Below is a small trained network, with its code and all its weights. Each question gives an input and a target symbol and asks what happens when units are switched off, that is, made to give their printed mean instead of their output.

import numpy as np


def w(rows, s, z=0):
    codes = np.array(rows[::2]) - 128.0
    scale = np.full(codes.shape[1], s)
    scale[-1] = z or s
    return codes * scale


def f(y):
    return np.maximum(y, 0)


def softmax(a):
    e = np.exp(a - a.max(-1, keepdims=True))
    return e / e.sum(-1, keepdims=True)


def log_softmax(a):
    a = a - a.max(-1, keepdims=True)
    return a - np.log(np.exp(a).sum(-1, keepdims=True))


def net(x, mask):
    ids = ['ΓΩαεζθξστψ'.index(c) for c in x.split()]
    T = len(ids)
    res = E[ids] + P[:T]
    u = 0
    for l in range(2):
        r = res
        for j in range(2):
            rows = slice(4 * j, 4 * j + 4)
            q, k, v = (r @ M[l][rows].T for M in (Q, K, V))
            z = softmax(np.where(np.tri(T) > 0, q @ k.T / 4**0.5, -1e9)) @ v
            o = O[l][rows]
            res = res + np.where(mask[u + j], z, o[:, -1]) @ o[:, :-1]
        u += 2
        y = f(res @ A[l][:, :-1].T + A[l][:, -1])
        res = res + np.where(mask[u : u + 8], y, B[l][:, -1]) @ B[l][:, :-1]
        u += 8
    return log_softmax(res[-1] @ U[:, :-1].T + U[:, -1])


Q, K, V, O, A, B = {}, {}, {}, {}, {}, {}
E = w([
[139,224,111],'Γ',
[108,230,246],'Ω',
[82,178,148],'α',
[129,98,51],'ε',
[181,188,113],'ζ',
[57,177,130],'θ',
[253,134,59],'ξ',
[178,109,244],'σ',
[181,99,141],'τ',
[77,233,129],'ψ',
],0.015)
P = w([
[59,81,90],'0',
[147,108,109],'1',
[178,107,109],'2',
[176,122,121],'3',
[189,124,134],'4',
[200,114,124],'5',
[199,125,136],'6',
[211,121,129],'7',
[216,137,129],'8',
[191,1,87],'9',
],0.0081)
Q[0] = w([
[118,132,139],'L0H1',
[144,72,172],'L0H1',
[116,2,89],'L0H1',
[74,185,128],'L0H1',
[104,79,78],'L0H2',
[86,203,83],'L0H2',
[35,131,118],'L0H2',
[64,83,113],'L0H2',
],0.012)
K[0] = w([
[167,170,202],'L0H1',
[133,77,119],'L0H1',
[142,3,101],'L0H1',
[82,134,147],'L0H1',
[6,185,103],'L0H2',
[73,45,125],'L0H2',
[56,96,107],'L0H2',
[97,68,92],'L0H2',
],0.013)
V[0] = w([
[196,158,168],'L0H1',
[78,124,129],'L0H1',
[90,160,162],'L0H1',
[81,7,213],'L0H1',
[168,143,75],'L0H2',
[79,160,95],'L0H2',
[32,55,135],'L0H2',
[162,82,128],'L0H2',
],0.015)
O[0] = w([
[100,104,170,186],'L0H1',
[150,217,73,92],'L0H1',
[141,1,94,115],'L0H1',
[155,143,190,27],'L0H1',
[194,130,133,172],'L0H2',
[167,202,84,88],'L0H2',
[242,168,150,2],'L0H2',
[201,136,121,146],'L0H2',
],0.0073,0.008)
A[0] = w([
[67,150,176,105],'L0N1',
[91,230,218,127],'L0N2',
[87,174,186,151],'L0N3',
[2,204,45,90],'L0N4',
[186,205,52,148],'L0N5',
[66,156,190,174],'L0N6',
[134,93,207,1],'L0N7',
[120,74,152,153],'L0N8',
],0.0084,0.0051)
B[0] = w([
[60,115,147,163],'L0N1',
[107,2,115,149],'L0N2',
[31,65,37,161],'L0N3',
[124,154,116,253],'L0N4',
[60,112,94,205],'L0N5',
[155,27,52,204],'L0N6',
[125,128,112,165],'L0N7',
[170,180,81,224],'L0N8',
],0.0082,0.0048)
Q[1] = w([
[177,202,113],'L1H1',
[131,111,109],'L1H1',
[211,106,130],'L1H1',
[10,131,201],'L1H1',
[146,180,135],'L1H2',
[98,168,139],'L1H2',
[79,159,90],'L1H2',
[219,95,54],'L1H2',
],0.012)
K[1] = w([
[102,156,106],'L1H1',
[103,211,103],'L1H1',
[89,144,111],'L1H1',
[47,114,102],'L1H1',
[135,131,125],'L1H2',
[135,102,87],'L1H2',
[97,129,148],'L1H2',
[180,252,86],'L1H2',
],0.016)
V[1] = w([
[163,118,211],'L1H1',
[99,149,190],'L1H1',
[155,7,175],'L1H1',
[164,62,72],'L1H1',
[85,174,164],'L1H2',
[167,141,52],'L1H2',
[167,37,103],'L1H2',
[161,140,55],'L1H2',
],0.012)
O[1] = w([
[173,62,103,2],'L1H1',
[224,56,179,48],'L1H1',
[156,139,78,185],'L1H1',
[182,187,253,246],'L1H1',
[41,102,203,85],'L1H2',
[93,67,175,219],'L1H2',
[242,164,162,178],'L1H2',
[110,103,239,220],'L1H2',
],0.0064,0.0078)
A[1] = w([
[86,89,106,225],'L1N1',
[222,169,60,229],'L1N2',
[132,76,55,96],'L1N3',
[110,117,161,254],'L1N4',
[144,145,127,3],'L1N5',
[146,4,197,185],'L1N6',
[90,62,133,151],'L1N7',
[156,140,121,18],'L1N8',
],0.013,0.0038)
B[1] = w([
[213,144,140,219],'L1N1',
[88,100,170,229],'L1N2',
[228,140,92,152],'L1N3',
[219,155,66,229],'L1N4',
[254,226,129,130],'L1N5',
[62,186,133,254],'L1N6',
[119,140,69,204],'L1N7',
[132,193,153,137],'L1N8',
],0.0071,0.008)
U = w([
[108,176,87,41],'Γ',
[148,187,146,116],'Ω',
[112,151,94,58],'α',
[117,181,245,213],'ε',
[119,162,87,95],'ζ',
[106,160,103,44],'θ',
[142,186,130,50],'ξ',
[193,211,131,3],'σ',
[175,135,5,255],'τ',
[49,89,69,132],'ψ',
],0.014,0.0053)

Each question gives the input, a string of symbols that net reads in full, and the target symbol t.
The units are the heads (4 rows each of Q, K, V and O) and the neurons (one row each of A and B). Each row of codes is followed by its name. A weight is (code - 128) times the scale printed after its matrix; where a second scale follows, it is the last column's (O, A, B and U).
mask holds one flag per unit, layer by layer, with each layer's heads first. A switched-off unit (its flag False) gives its mean, the last column of its rows in O or B, instead of its output. The means were averaged over made-up inputs and are rounded, as every weight is.
A unit's drop is (log p(t) with every unit on - log p(t) with that unit switched off) / (log p(t) with every unit on - log p(t) with every unit switched off).
The circuit of an input: a set's keep is (log p(t) with only the set's units on - log p(t) with every unit switched off) / (log p(t) with every unit on - log p(t) with every unit switched off). Starting from the 12 units with the biggest drops (on a tie, the unit counted first), units are removed one at a time, each time the one whose removal leaves the highest keep (on an exact tie, the one counted first), for as long as the keep stays at least 0.8.
units of the circuit, in order: the units of the circuit, biggest drop first
most important unit: the unit with the biggest drop
k most important neurons: the k neurons with the biggest drops, biggest first
top k neurons in layer l: the k neurons of layer l with the biggest drops, biggest first
drop when u is switched off: that unit's drop, to one decimal
input σ Ω θ, target σ: 2 most important neurons -> (L0N6, L0N2)
input τ τ σ, target τ: most important unit -> L0H1
input ψ τ ψ Γ Ω σ θ ζ, target ψ: units of the circuit, in order -> (L1H2, L0H2)
input ε Ω θ, target ε: units of the circuit, in order -> (L0H2, L0H1, L1H2)
input τ Γ τ τ Γ, target τ: units of the circuit, in order -> (L0H1, L1H1)
input ψ ζ ε τ ε ξ, target ψ: units of the circuit, in order -> (L0H2, L1H2)
input α τ τ τ α, target τ: 2 most important neurons -> (L0N6, L0N3)
input ε ε ε Ω τ σ ε τ ζ, target ε: units of the circuit, in order -> (L1H2, L0H2, L0H1)
input θ ψ ψ σ σ, target ψ: units of the circuit, in order -> (L0N8, L0N6, L0H2, L1H2)
input τ τ σ τ τ ψ, target τ: units of the circuit, in order -> (L1H1, L0H1)
input τ ε ε ψ τ Γ ψ ζ, target τ: 2 most important neurons -> (L0N8, L1N2)
input τ Γ ζ, target τ: 3 most important neurons -> (L1N6, L1N2, L1N3)
input ε Ω τ σ α σ σ ζ, target ε: top 2 neurons in layer 0 -> (L0N3, L0N6)
input τ ψ ψ, target τ: units of the circuit, in order -> (L0H1)
input τ α ε ψ τ τ τ ε Γ, target τ: top 2 neurons in layer 1 -> (L1N6, L1N3)
input ε ε ε, target ε: drop when L0H2 is switched off -> 0.2
input ε τ ξ, target ε: drop when L1N6 is switched off -> 0.1
input ε σ σ Ω ε ε ε, target ε: drop when L1H2 is switched off -> 0.2
input ψ ψ σ ξ ε ζ θ Ω, target τ: drop when L0N3 is switched off -> 0.1
input τ τ θ, target τ: most important unit -> L1H1
